Below is a small trained network, with its code and all its weights. Each question gives an input and a target symbol and asks what happens when units are switched off, that is, made to give their printed mean instead of their output.

import numpy as np


def w(rows, s, z=0):
    codes = np.array(rows[::2]) - 128.0
    scale = np.full(codes.shape[1], s)
    scale[-1] = z or s
    return codes * scale


def f(y):
    return np.maximum(y, 0)


def softmax(a):
    e = np.exp(a - a.max(-1, keepdims=True))
    return e / e.sum(-1, keepdims=True)


def log_softmax(a):
    a = a - a.max(-1, keepdims=True)
    return a - np.log(np.exp(a).sum(-1, keepdims=True))


def net(x, mask):
    ids = ['αβγδθλμξπστφψω'.index(c) for c in x.split()]
    T = len(ids)
    res = E[ids] + P[:T]
    r = res
    for j in range(2):
        rows = slice(3 * j, 3 * j + 3)
        q, k, v = (r @ M[0][rows].T for M in (Q, K, V))
        z = softmax(np.where(np.tri(T) > 0, q @ k.T / 3**0.5, -1e9)) @ v
        o = O[0][rows]
        res = res + np.where(mask[j], z, o[:, -1]) @ o[:, :-1]
    y = f(res @ A[0][:, :-1].T + A[0][:, -1])
    res = res + np.where(mask[2:14], y, B[0][:, -1]) @ B[0][:, :-1]
    return log_softmax(res[-1] @ U[:, :-1].T + U[:, -1])


Q, K, V, O, A, B = {}, {}, {}, {}, {}, {}
E = w([
[199,64,142,110,171,213],'α',
[246,122,166,132,86,147],'β',
[146,99,87,159,116,220],'γ',
[155,216,125,106,57,115],'δ',
[99,176,105,219,141,200],'θ',
[221,163,127,191,99,201],'λ',
[225,228,162,118,188,145],'μ',
[121,130,126,59,196,55],'ξ',
[51,233,77,162,123,89],'π',
[206,83,101,5,127,92],'σ',
[142,237,122,47,157,44],'τ',
[149,179,104,174,244,167],'φ',
[79,129,2,110,58,91],'ψ',
[67,69,17,134,195,90],'ω',
],0.0084)
P = w([
[55,92,171,126,128,129],'0',
[154,165,162,118,127,131],'1',
[116,164,116,34,134,196],'2',
[179,101,95,178,132,88],'3',
[198,181,135,125,140,100],'4',
[126,172,71,9,138,190],'5',
[222,112,59,185,138,74],'6',
[220,196,96,111,155,100],'7',
[116,168,109,34,131,202],'8',
],0.015)
Q[0] = w([
[10,95,174,57,78,247],'H1',
[81,147,121,76,120,203],'H1',
[155,204,151,90,157,129],'H1',
[158,170,157,135,121,87],'H2',
[194,112,64,219,127,25],'H2',
[63,62,115,112,87,185],'H2',
],0.013)
K[0] = w([
[84,110,247,133,76,147],'H1',
[31,76,218,124,99,142],'H1',
[75,141,86,81,179,131],'H1',
[105,174,48,99,126,128],'H2',
[224,164,32,150,142,104],'H2',
[135,120,212,153,103,135],'H2',
],0.012)
V[0] = w([
[139,57,81,136,198,251],'H1',
[212,156,149,138,20,172],'H1',
[110,121,123,7,101,39],'H1',
[75,78,47,189,45,126],'H2',
[196,2,172,115,205,74],'H2',
[164,10,87,55,21,179],'H2',
],0.0098)
O[0] = w([
[131,45,128,76,183,92,95],'H1',
[84,109,123,95,99,203,2],'H1',
[178,166,131,120,49,105,189],'H1',
[101,80,56,152,92,106,136],'H2',
[112,118,254,130,106,89,132],'H2',
[142,47,143,97,62,127,39],'H2',
],0.015,0.0038)
A[0] = w([
[158,168,160,28,132,196,135],'N1',
[154,175,83,76,89,173,255],'N2',
[159,203,99,111,191,255,128],'N3',
[100,92,43,77,116,229,208],'N4',
[164,166,195,76,147,99,190],'N5',
[190,134,95,153,191,92,168],'N6',
[115,99,208,158,50,119,109],'N7',
[123,173,87,103,119,69,216],'N8',
[35,66,145,252,145,137,167],'N9',
[140,119,135,51,170,135,192],'N10',
[120,85,147,89,119,42,191],'N11',
[44,58,89,242,107,111,33],'N12',
],0.008,0.006)
B[0] = w([
[94,180,53,124,72,168,193],'N1',
[118,83,166,208,72,111,250],'N2',
[74,133,74,57,126,29,251],'N3',
[72,69,229,112,120,88,191],'N4',
[139,146,102,88,162,180,229],'N5',
[118,146,135,171,189,117,229],'N6',
[143,68,27,126,153,173,155],'N7',
[184,87,184,188,133,175,240],'N8',
[2,193,72,174,59,177,163],'N9',
[77,104,191,139,119,193,177],'N10',
[195,65,93,104,142,125,187],'N11',
[119,235,133,14,82,119,156],'N12',
],0.0087,0.013)
U = w([
[154,94,105,41,136,130,141],'α',
[76,133,204,148,92,224,96],'β',
[117,52,187,147,156,155,133],'γ',
[116,123,132,75,48,54,96],'δ',
[73,94,171,164,183,97,88],'θ',
[76,98,139,72,110,108,147],'λ',
[82,151,40,62,127,165,5],'μ',
[152,170,234,187,124,204,235],'ξ',
[139,107,69,132,135,6,130],'π',
[147,111,54,170,98,254,221],'σ',
[141,187,53,157,83,161,29],'τ',
[135,151,108,61,206,110,124],'φ',
[131,75,186,232,78,121,200],'ψ',
[201,82,157,176,199,85,145],'ω',
],0.0077,0.0025)

Each question gives the input, a string of symbols that net reads in full, and the target symbol t.
The units are the heads (3 rows each of Q, K, V and O) and the neurons (one row each of A and B). Each row of codes is followed by its name. A weight is (code - 128) times the scale printed after its matrix; where a second scale follows, it is the last column's (O, A, B and U).
mask holds one flag per unit, heads first, then neurons. A switched-off unit (its flag False) gives its mean, the last column of its rows in O or B, instead of its output. The means were averaged over made-up inputs and are rounded, as every weight is.
A unit's drop is (log p(t) with every unit on - log p(t) with that unit switched off) / (log p(t) with every unit on - log p(t) with every unit switched off).
The circuit of an input: a set's keep is (log p(t) with only the set's units on - log p(t) with every unit switched off) / (log p(t) with every unit on - log p(t) with every unit switched off). Starting from the 12 units with the biggest drops (on a tie, the unit counted first), units are removed one at a time, each time the one whose removal leaves the highest keep (on an exact tie, the one counted first), for as long as the keep stays at least 0.8.
units of the circuit, in order: the units of the circuit, biggest drop first
unit that matters most: the unit with the biggest drop
top k neurons: the k neurons with the biggest drops, biggest first
heads that matter: for each layer, one digit per head in row order, 1 if its drop is at least 0.15 and else 0, layers parted by /
input β μ δ τ β ξ ψ ω, target ω: heads that matter => 00
input π φ λ φ φ α τ π, target τ: unit that matters most => H1
input τ ω β π δ λ π π, target π: heads that matter => 01
input σ ψ γ ψ, target δ: top 2 neurons => (N12; N4)
input τ γ λ, target τ: heads that matter => 11
input ξ σ ω, target ξ: heads that matter => 11
input φ ξ γ ω ω τ, target φ: heads that matter => 11
input τ ξ μ ω ω ξ δ, target ψ: heads that matter => 11
input ξ φ δ ξ ψ ψ δ α α, target ξ: units of the circuit, in order => (H1; H2)
input σ β β ξ α β δ μ, target μ: units of the circuit, in order => (N3; H1; N1)
input δ τ τ λ μ τ μ, target φ: top 3 neurons => (N2; N8; N3)
input λ λ θ, target λ: heads that matter => 10
input μ φ π φ ω γ α σ β, target μ: heads that matter => 01
input β μ φ ξ θ τ π β λ, target β: unit that matters most => H2
input α ω π ω π γ π τ ξ, target α: units of the circuit, in order => (H2; H1; N11; N2)
input τ ω α π τ α μ β, target μ: units of the circuit, in order => (H1; N3; N8)
input λ θ σ γ θ θ, target λ: units of the circuit, in order => (H1; N4; N3)
input λ ω ψ θ, target μ: units of the circuit, in order => (H1; N12; H2)
input α λ μ φ τ, target φ: units of the circuit, in order => (H2; N3)
input ψ σ ψ α α, target ψ: heads that matter => 01
input ξ π α τ, target ξ: heads that matter => 11
input σ μ α λ ξ ω, target σ: top 3 neurons => (N3; N7; N4)
input ψ δ α θ τ θ γ σ ψ, target ψ: heads that matter => 01
input θ σ τ λ π τ τ λ, target τ: top neuron => (N3)
input δ σ θ ξ, target ω: heads that matter => 00
input λ δ β θ φ λ γ, target λ: heads that matter => 11
input γ π θ β, target σ: top 2 neurons => (N7; N3)
input τ θ σ π ξ φ π, target τ: top 2 neurons => (N9; N12)
